[ -9  15  -1  -7  11 -19  10  -1  -9 -18  17  10  13  -4  -5   9   7  -3
   2  10  12  61  14   1   4  26   9   2  -2  -7 -15  -4   6  -4 -17   6
  -3  15 -15  -5   6   0   6   8  -8  -5   0]	gh.Tt
[  1   9   8  -1   2 -25  15 -14  48  14  11  -4  30 -11  -2   0  22 -10
  12   8   8  37  -1 -20   3  25   9   5 -14 -12  -5 -28   7  25  13   5
  -6 -18  10   5   5 -15  11 -12 -10   1  11]	lz.fr
[  9   9   7   0  -2 -22   1 -20  30  12 -11   3  13   3  -8  -3   6  -8
   4   5  -7  32   2 -15 -12   7  10   8   3  -7  -5  -5  -1  10  15  14
   1 -21  -9  -7  13 -18 -12 -18 -37   9  -7]	lz.fr
[  2 -16  14   8   1 -37  19 -18  63   5   7  -2  20   2  -6  -9  21   2
  13   9   0  55   9  -9  -4  21   7  -7  -7 -23  20 -21  11   7  26  20
  -1 -26   0  17   2  -2  28 -19 -13   3   4]	lz.fr
[ 14 -11   4  -4  -1 -36  11  -1  33  -9  -7  28  30   9  -6  -3   7  -4
  10  -5  -1  61   5 -14  -9  24   3  20 -10 -23 -19 -32   8  15 -15   3
  -2  34 -22 -33  37  -3   4   8   8   1  12]	Gf.Dh
[  0  -3   7 -25   1 -55  20  -8  61   2  -5  -2  34   3   6  39  26  13
  23   9  11  61   9 -26   1  39  10  10  10 -25   7  -9   1  14   4   6
   1  17  -9  28  25  -2  16  18  -2   7  -4]	Hp.Pg
[ -5 -12  -8 -20  14 -23   5  14   9  -8  -9  10   1 -14  -2  23  18   5
   5   9  -6  45  -1   1  -2   0  -2  20  -6 -12 -17  -6   4  -9 -28  -1
 -14   4 -12  -4  33   4   5  -5  -2   3   6]	gh.fj
[  7   7   3 -10  -7 -22   9 -19  46  13 -15   3  20  11 -13   9  28 -21
   3  15 -13  51  -1  18 -12  31   9  -3   3   7   0 -25  14   9  16   6
  -6  -2   6  17   5  -7   6 -12 -31  -8   9]	lz.zc
[  8  -1   5 -13   9 -28   1   5  -1  -2  -1  -8  15  -9   5   0   0  -5
   6  17  12  25  -1   2  -5  53   4   7 -32 -21 -12 -39   2  -3  -3   0
   0  23  -2 -35  12  -7   1  15   1   0   9]	Gf.Dh
[-10  -5  11 -24   5 -23   7   5   2   0 -11  10   7   6  -4  13  17  -5
   0   7  -5  45  11   6  -1  34   5   5  -3  -4  -8  -7   6   2 -22  14
 -10  54   2   5  32   9  12  14   0  -6  10]	gh.fj
[-13  13  -7  -6  -7 -26   5   5  14 -16   3  15  11  -3   0   6  -7  -8
   8   8   1  39 -20   9  -5  63   7  15  -3  -2  -5 -15  10 -32  -9   1
   8  13  -9  -7  -1  -2   6  23   1 -14   2]	gh.Cl
[  5  -3  13  -2   2 -53   7 -19  65  -5   3  -8  30  12   8 -19  26  -1
   9   3  20  64  10 -12   9  38   5  12   5 -28  15 -18  -8   5   4  18
  10  15  -4  36  26  -1  19  31 -14   8 -25]	Hp.Dr
[-18  -1   0 -21   7 -14   5  14  -2  -7  -5  15   9  -8  -7   9   4  -3
  16   5 -12  48  -2   1  -4  14  18   8   3  -3 -16   0   8  -3 -15   8
 -10  -6 -21  -9  11   6  11  -9  -4  -1   6]	gh.fj
[ 31  -5  -1  -8  12 -50  20  11  60 -14  -3  19  21   6  -5  11  12   0
  16  10  11  75   7  -4   1  47   1  16 -14 -33 -11 -39  -3  16  -3  21
  -9  45 -15 -16  45  -7  29   8 -14 -12  13]	Gf.Dh
[  6 -18  10   0   2 -43  11   5  45 -20  -7  21  15  20  -1  15 -11   4
  14  14   9  82   7  -5 -11   6   7  18   2 -37 -21 -15  -5   3   1  16
  -5  23 -20 -16  44  -1  17  -5 -19  10  -1]	Gf.hm
[-14   6 -10 -15  14 -35  16  16   5 -15   0  11  11 -13  -2   8   2   1
  -4   9   0  57   0  -9  -3  59 -25   7  -6  -8  -3 -39  18 -23 -13   0
  -3   5  -6 -13   7   7  22   2  22   3  20]	gh.Tt
[  0   1   5  -2  -7 -13   6 -10  43   9  -9  -5   6  -3  -1   6  21 -11
   3   7  -9  33   6   7  -9  55  15   1  -1   6  -4 -34  12 -23   2   1
  -3  -1   2  35   1  -2  -2  27 -16   1  -1]	lz.zc
[  8  -9   6   3   3 -27  12  -3  36 -10   4  -8  18  -5   0  -2  13   7
   5  10  14  15   9 -16  -7  17   8   1   5 -17 -10  -6 -11  15   6   6
   3  -4 -28   0   4  -9  19  22 -12  13  -7]	Gf.hq
[  5  -4   1 -15   1 -31  18   0  46   6  -4  15  17   2  -8   4  11  -6
   8   9  -3  23   1 -24  -7  18  -4  10  -6  -4   5  15   9  15   6  12
  -5 -29 -15  20   3  -5  20 -20 -33   2   0]	lz.zc
[  0   6   9  11  -9 -23  17  -9  51   8  -5  12  15  -6  -5  -6  23   2
   0   8   2  66   6  -8 -21  29   8 -10  -8   4  -1 -14  15 -21  15   1
   3 -13  -4  24   4   2  -7  -6  -3  -6   0]	lz.fr
[-12   5  -6 -19  10  -8   7   7 -11  -9  -3   9  17  -4 -18  10  -2 -10
  10  11   2  41   1   2   3  24  -4   5  -8 -15   5  -5  19  13  -9  13
 -18   4  -8 -18  23  -5  15 -21 -10  -4  10]	gh.fj
[ 21  -8   8  -9  -3 -44   2   3  50  -8 -11  -8  12  12  -9  12  -4 -10
  14  15   3  47 -16  -1  -6  82  -2  11  -1 -17 -18 -41 -18   7  -1   4
   7  25 -19  -9  24 -14   9  25 -21   9  11]	Gf.hq
[ 13  -5   9   1   0 -28  22 -13  65   7  19  -6  30 -15  -5 -11  35  -1
   6   9  12  29   0 -35  -2   0  12   3  -6  -9  10   2  16  23  15  11
  -3 -39 -12  32   2   2  22 -20  -9  12  10]	lz.fr
[  8 -14   5 -10  -2 -43  19   6  59  11 -16   8   6  -8 -14   5  36  -2
   2  -5  -9  17  11 -16  -5  46   3   0   9  -2  10 -22   5 -17 -11   5
  -8   6  -2  26  21   4  16  29   3   9   1]	lz.bm

[  4   2   3   8  -7  -2  19   1  -1   2  -3  -3  -3  -4  11   1   6 -18
   1  -2  10 -11   7   4   0  11  -8  -6 -15   1   3  -9  10   5 -21   2
   9   0   1  -2   6  -2   3   3 -12 -12   9]	Zn.<81>
[ -1  12   4  19   0  32  11   1   8   0   6 -13 -10   4  30  -6  22 -10
   4  -3  61   8  14 -24  -7  -3   2  -1  14  24  62 -48  -1 -11 -10  -9
   1  -6 -22   4  20  -4   9 -10 -23   1  28]	Mh.<66>
[  2   4  -1  16  -9   8  11  -3   1   3  -3  -6 -12  -1  26  -5  11  -2
  -1   0   5  -3  10 -15  -1   2  -1   3 -15  16  44 -19  17  -6  -8  -1
   1   0 -12   2   5  -7   3  -3 -16  -6  13]	Mh.<63>
[  3  -2   3  40  10   4  13   2  11   8   2  -1   0   2   9  -3  11  12
  12 -11 -42  -7   7  -6   6  20 -16  -4   5   3  35   4   2  -4   1   1
  11   0  -6   0  17  -5   5  -7   4 -23   5]	br.<76>
[ -1  -2   8  27  15   1 -26   2  -2   8   5  13  14   1 -10   5  -4   6
   7  -7 -56  -2   1  -2  -2 -13 -13  -3  10 -10  22  29 -12   1  21  -1
   9  -1  -6   0  20  -1   1 -10  16 -16  -1]	br.<76>
[  0  22   8  12  -1  19  -4   3   4   2   1  -6 -10   2  16  -5  10  -4
  -4 -10  22   8   8 -27   2 -11   5   4   3  18  51 -14   4 -10   2  -1
 -19  -7  12   5   6  14  13   2 -29   7  12]	Mh.<63>
[ -1  11   4   4   5  16 -12   6  -3   3   4 -14  -5   6  15  -3  10 -13
  -4   1  54   4   3 -12 -24  -8   0  -1   3  17  29 -34   0  -5  -6   0
   5  -8 -23   2   6   1   7  -4 -21   9  25]	Mh.<66>
[ -1  -1   1   3 -10  -3  28  -3   5   1  -9   4  -1   0   7   2  -1 -16
  -1  11  15  -9  -2  15   2  20 -11  -9 -15  -6 -25 -13   6   3 -18   6
  18  -1  -1   0   0  -4  -2   0 -10 -15   6]	Zn.<81>
[  1   0   1  11   0   3  29  -4   8   1  -2  -3   1   1   8   1  12  -9
   2   1  21  -6   2   3  -1  19  -8  -6  -5   1  -9 -26   9  11 -16   2
  20   3  -9  -7   3  -7   6   4  -5 -23  12]	Zn.<81>
[  4  -2   1  25   1  -2 -12   3   0   5   4   2   7  -6   0  -4  -9  31
  -5  -2 -70  -1   2 -10   1 -12   1   0  11   3  27  33  -1  -4  19  -5
 -12   8  10  -2  -1  -4   5  -6   8  -6 -14]	Gn.<67>
[  3  -3  -2  19  -7  -6  -5  -2   8  -8   7  -5  -1  -2   1  -3   8  18
   3   0 -23   2   0  -9   2  -4   7   0  11   8  24   1  -1   0   7   1
  -6   4  -5   1   4  -6   3  -2  13  -6   1]	Gn.<67>
[  5  -6  -1   9   4  -2  16   2   9   0   0  -2   6  -2  -6  -1   4  21
   7  -8  -6   3   7  -1   0  19 -10   1   1   4 -10  -3  -3   2 -10   0
  -5   4   8   1  -2  -6   7  -6  16  -8  -2]	br.<83>
[ -1   3   6  24  11   4  -8   2   5   3   4   3   2  -1   2   1   6  14
   7  -4 -38   0 -11  -4   5   2  -6   0   7   4  33   7  -2  -8  10   1
   7   3 -10   0  14  -4   2  -4  15 -12   4]	br.<76>
[  2  -2   3  19  11   5   0   2   4   2   2   3  14   2  -1  -2   0  14
   8  -9 -21   1   3  -6  -7  18  -9  -3   5  -1   8   8 -11 -13   8  -7
  -8  -3   6   1   8  -1  10  -5   1 -14  -2]	br.<83>
[ -3  -1  -1   9  15   0 -14  -1   3  -1   6   3   2  -2  -2  -2   4  25
   4  -6 -29   6  -5 -18   8  -7  10   5   5   3  23  12  -4  -3  14   7
 -11   6   2   4   9   2   3   0  18   4  -2]	Gn.<67>
[ -3   6   2  12  15  11 -10   5  10   3   3  -7  12   6   1  -1   4  20
   7 -10  18  13   5 -23  -3   9   5   4  15  14  21 -15  -7 -11  11  -5
 -16  -2  -4   1   5   0  11 -10   0   5  10]	Gn.<82>
[ -2   1   7  24  17   7   5  -1  17   0   3   5  11   3   0  -4  11  15
  11 -19  25   9   6 -14   2  21  -6   1   1   8  12 -15  -4 -10   0   3
  -8  -3   0   8   9 -12  14  -9  10  -8   8]	br.<83>
[ -2  -2   5  36  15   9   2   3   5  -1   3   1   5   4   5  -3  11   2
   8  -9 -16  -6   3  -7  -2  -6 -14  -4   2   3  34  -6  -6  -5  -2   3
  11   4 -16   0  21  -7   5 -25   5 -20  13]	br.<76>
[ -2  -4   9  40  11   7 -16   4  -3  10   6   4   5  -5  13  -4   8   9
   5 -15 -70  -9   2 -11   4 -14 -12  -3   8   1  65  29  -2  -4  17  -7
   5   3  -7   4  19   2   7 -10   8 -15   3]	br.<76>
[ -3   6  -1   9   1   6  -1  11  -5   2   1   1   3   2  14  -2  -2   6
  -9  -8  -5   3   2 -10  -2   1   3   1   1   5   6   1  -3  -5   6  -4
 -17   1   7   0   0   1   5   3 -20   0  -3]	br.<83>
[  0   0   2  29   1   8   2  -5   6   1   3  -3   1  -2   4   4  11   2
   3  -4 -20  -2   5  -2  -2   2  -1  -7   4   9  31  -3   0  -6  -2  -1
   8   3 -12   2  14 -12   4  -6   8 -15  11]	br.<76>
[ -1  -1   1   9   3  -7  21  -3  10   0  -5  -2   2   1   7  -3   6 -15
   2  -3  40  -8   3   6  -2  14 -21  -3 -11  -2  -6 -23   5  -1 -21   3
  18   1  -8  -2  13  -2   1  -4  -3 -14  13]	Zn.<81>
[  4  -8   5  22  12   7  20   0   7  -1  -9  -6  10   2   5  -4  12  -2
  11  -1 -13  -3   6   5  -4   7  -7  -6   9   7  10  -8  -5   1  -3  -1
  12   8  -7   2   2  -9   1 -10  22 -23   9]	br.<83>

[  1   0   2  -6   5   6 -11   3  32   1   6   5  -3  13  10   7  16  17
  17   9  12  -2   1  -6  10  10   0  16  -4 -21  -9  10  -3  -3 -12  -9
   0 -12  -4   5  10  14  -1   1  13  -7   8]	[67].Z
[  2  -9  -6  -3   9   3  -1   6  25  -4   5  12 -24   7  12  -8  22   6
  13  23   5  -1   8  -5   4   9   2   7 -14 -10   3   2   3  -8 -10  -6
   5  -8   2  -7  13   4   4  -7   1  -5   3]	[67].E
[  4  13   3  -9  21   2   6   3  11 -11  28   3   6  37   7  19  13  18
 -11  -7 -27   7   1   6  -9  20  -4  42  16 -17 -12   7  23  -1  -5 -14
  14   5  -7  13  25  -4 -13  11  -1  -6   2]	[60].U
[  6 -12 -11 -12  13  21  -3  10  30  -5   7   9 -10   8  15  -5  27  13
  13  17  20  -5  -1  -6   6  15  -6  26  -9 -31   3   8  10  -5  -4 -16
  -2 -22   1  12  19  19   2 -13   8   0  10]	[67].Z
[  9  15  -5  12  19  -7   2  -1  19  -9  21   2   6  32  18  18   8  13
   0  -8  -9   5   4   0  -4  20  -5  35  16 -19  -7   8  17   1  -1 -13
  10   2  -3   6  19  11  -7  14  -1 -15   5]	[60].C
[ -1   6   5  -7   0   9  12   9  18 -11  13  13  -4  20   7   4  19   8
   4  10   2   1   9  -4   5   8 -10  19   0 -16  -5   2  10  -4  -8 -11
   4  -1  -3   5  18   9 -10   3  -6  -4   5]	[67].Z
[  9  -3  -7  -8   2  14   9  10  32  -4  11  10 -14  14  16  -1  17  19
   8   7  -2  -1  -3  -4   4  14   1  25   1 -25   3   3   6  -5  -7 -10
   0 -11  -1   1  17   7  -4  -3  10  -4  10]	[67].Z
[  8 -15   4 -16   4  19   8  14  34 -14  11  12 -10  19  11  -1  27  15
   0  24   1  -2   1   2   9  14  -4  36  -3 -29  -2   7  12  -9  -3 -18
   4 -13  -9   9  18   8 -14 -11   7   4   5]	[67].Z
[  7   7   3  14  18  -6   6   3   8  -3  21  -4   6  21   6  12  12  16
 -17  -4 -16   6   2   2   1  15  -3  30  22  -3   6   7  14  -9  -1  -8
  20   8  -1   7  12  -8  -9  12  -9  -2  -1]	[60].U
[  0  -3   2  -2  19   8   4   6  12  -7  23   0   9  18  12  12  14   9
  -5  -7  -8   0   2   6   1  14  -8  41  19 -14 -11   5  20   5  -2 -15
   6  -1  -2  15  18   4   3  -3  -3 -10   3]	[60].U
[ 14   9   0   9  17   6  11   2   1  -8   7  -3  12   9  22  -1   0   2
 -22  -7 -10   3   4   1   0  21  -6  23  23  -9  -5  -1   9  -1  16  -8
  13  -1  -1   8   9   3   2  12  -4 -12   3]	[60].C
[  5  -5  -1   2   0  13  11   7  25  -4  11  11 -16  19  18   1  22  10
   6  12   1  -2   6  -3   9  17  -2  17   7 -30  -4   7   8   7  -9 -13
   2  -9  -3   4  19  10 -10   0   9 -13   8]	[67].Z
[ -3  10  -1   1  -7  -9  15   7  -6  -2 -17  10 -13 -11  17 -28   0  -5
  -6  24  -5  -3  16 -13   4  -3   9 -22   2   4   2 -19 -30 -10  -6  12
   2  -3  -2 -20   0  -5  -4   3  -1  -5   1]	[67].Z
[ 14 -13  -7 -11  39  20 -15   7  53  -9  27   9  -4  32  18  17  39  27
  12   2   4   1 -15   5  11  22  -5  53  -4 -41   1  20  21  -3 -18 -26
   3 -22  -7  13  28  14  -5  -4  14 -10  13]	[67].E
[  0  20  -3   1  12  -3   8  -2   5  -9  12   0   0  17  18  10  -2   2
  -5  -3  -8   6   4   3  -3   9  -5  20  20  -9  -7   2   6   0   1  -4
  -1   7  -4   4  12  -5  -1   1 -10   0  -1]	[60].U
[ -5  19   0   4  -7 -11  24   0 -16  -7  -3  -1   3   5  23 -18 -14  -6
 -24   5 -12   2  15  -3   1  13   5  -2  28   5  -3 -15 -12  -2  15   9
   8   6  -9 -10   2  -7  -6  14  -6  -7  -6]	[60].C
[  0  13   2  -5  17   1  13   3  17 -16  21  -2  14  18  16  13   7   7
 -15  -9 -19   7   5   5  -4  16  -2  38  20 -18  -3   6  12  -1  10 -12
  11   3  -7  11  17  -9 -10  12  -5  -1   4]	[60].C
[  7  -9   0 -16  -4  14  18  10  20  -4  -2  11 -13   7  17   2  18   6
  -4  15   3  -3   4 -11   9  16   0  19   3 -23   3  -7   1  -8   5  -5
   3  -7  -4   3  15   3 -11   0   6   1   6]	[67].Z
[  6  -6  -3 -12  -9   8  24  -6  17  -9   4  19  -7  14  14  -8  17   6
   1  12   8  -5   9   5  10  18   1   3  -4 -26  -8   1  10  -2 -12  -3
  -4 -18  -1   2  13  10  -7  -2   8  -7   6]	[67].Z
[ -2   3 -14 -10   8  10   5   6  10  -2  11   6 -12   6  14 -11  12   4
   3  10   4  -8  -5   0   0   8  -5   8   1 -14  -5   2  -2   2  -4  -7
 -10 -12   1 -11  14   9  15 -12   4 -13   7]	[67].E
[ -3   2  -2  -6  36  -4  -5   8  34 -18  31  -1  10  27  13  18  19  18
  -6 -11  -7   4   5   9  -8  16  -6  41  14 -17  -6  12  15  -2  -5 -22
   9  -1  -9  18  22   5  -6   1  -2 -10  -1]	[60].U
[  4  13   1  -6  -1   0  -5   6  26  -9   5  12  -6  17  17   2  21   9
  17  20   3   4   7  -6   6  17  -1   7  -9 -15  -6   9  -2   5 -19  -3
   1 -13  -8 -11   7   2   7   6   6 -14   5]	[67].E
[  4   1   0 -17  -4   7   8  10  20  -7   3  14  -4   1  17 -10   5   8
   3  15  -1   4  13  -6   8  12   6   7   2 -14   6   1 -12  -6   2  -4
   2  -8  -6   0   5   0  -1   2   4   0   2]	[67].Z
[  4  29  -6  10   3  -5  23   0  -7   3  12   3  11  25  15   2  -2   6
 -21  -2 -17   6  -6   2  -7  18  -8  17  27  -8  -8  -8  12   3   8   3
   9  18  -7  -8  14 -12  -8  18  -4  -5   4]	[60].U
[  3  14  -6   8  22 -13   3   1  15  -2  17   3   1  22  19   9  21  11
  -8  -8 -11  10   9  -1  -6  19   2  26  17 -17  -1   5  -3  -1  -1 -11
  13 -10   9   6  19  -6  -3  10  -6  -7   1]	[60].U
[  8   5 -11 -25  13   2   2   4  21  -7   4  15  -6  13  21  -4  20   9
   5  29   2  -2   2  -2   0  24   0   8 -14 -17   1   2  -2  -2 -11  -5
   1 -17   1 -10  13  11  12  -9  -2 -13   5]	[67].E
[ 17   5  -3 -16  16  11 -10   3  46  -7  21   8   3  25  20  20  30  18
  17  -7  -5   3  -6   2   6  26  -5  39   1 -53   8  11  14  -3  -7 -21
   6 -10  -6   8  20   2  -5   3   9  -6   6]	[67].E
[  9   2  -1  -2  38   2  -1   1  32 -12  36   0  15  32  17  21  23  21
  -8 -11  -8  -2  -2   4  -2  29  -7  51  23 -25 -18  17  17   4   0 -18
  11  -9  -7  25  27   5  -7   5  -2 -17   4]	[60].U

[ 34  -7   9   2  -3  19   6  18 -16 -19   8  -4  16  -7  13 -39  15  -8
   7  -3  17 -13   7   6  -8   3  -1 -13  -5   0  -6  -5   5   7  -6 -23
 -27 -11 -33  27   3  -2 -10 -10  14  23  -7]	<14>.hj
[ 13  -7   6 -15 -23   7  14 -10 -14   7   3  -6  11   5  15 -30   8  -1
 -15  -5   5   3  12  38 -15   2  -3  -6   6  -3   6  -9  16   2   0  -6
 -19 -22   0 -10  14   3  -1 -21   7  12  -1]	<21>.hh
[ 28 -11   2  -1 -11  19   4  13 -20   4  12 -20  31  -7   9 -39  11  -7
  -1  -5  17 -21  15  12 -14   2 -11  -6  -6   7   7  -2   3   0  -6  -5
 -20 -24 -26  -2   0   3  -3  -9   8  20   0]	<14>.hj
[ 31  -3  -3   3  -2  17  -8  20   4  -7  -2 -16  19 -15   8 -32  11  -3
  16   5   5 -17  10   7  11  -2 -13  -9 -18 -11  -9   8   5   8  -2 -12
  -2  -1 -31  30   0   0  -7 -13  17   6   7]	<23>.Dt
[ 37  -1   9  -5  -7  16   3  10   0  -8   8 -11  18 -15  15 -33  14 -10
   9  -5   9 -13   8  23 -11   5  -6  -9  -6   1  -6  -1   3   6  -1 -19
 -19 -13 -38  23   2  -8 -11 -11  17  20  -6]	<14>.hj
[ 31  -9   6  -3  -9  18   4  13 -10  -5   8 -16  22  -4   8 -33  15  -5
   0  -4  15 -16   9   9  -8  -1  -9  -9  -7   0  -4   5   5   3  -2  -9
 -15 -15 -24  11   3   5 -11  -9   9  18   1]	<14>.hj
[ 25 -10   6   1   7  24  -4  20 -17 -23   7  -8  12  -4  15  -9   7  -5
  16   0   2 -21   3  -5  -8  -4  -5 -11 -15 -15 -18   6   9   0  -6 -25
  -8  11 -27  38   3   3  -6   4   7  -6   0]	<23>.Pq
[ 15  -1   9 -17  -7   8   8   5   8  -7   7  -7   3  -7  22 -27   1   1
 -15  -3   4  10   8  37 -12   4   5  -7   0  -1   7 -11  15   3   0  -7
 -17 -13 -20  14  12  -7  -1 -19   8  14   5]	<21>.hh
[ 27 -12   4  -4  -5  19   1  15  -5 -17   8  -9  16 -18  11 -29  12  -7
  12   1  12 -14   5  14 -12   2  -5 -10 -10   0  -7   2   2   1  -2 -21
 -18  -7 -38  25   2  -5 -13  -6  13  12  -2]	<14>.hj
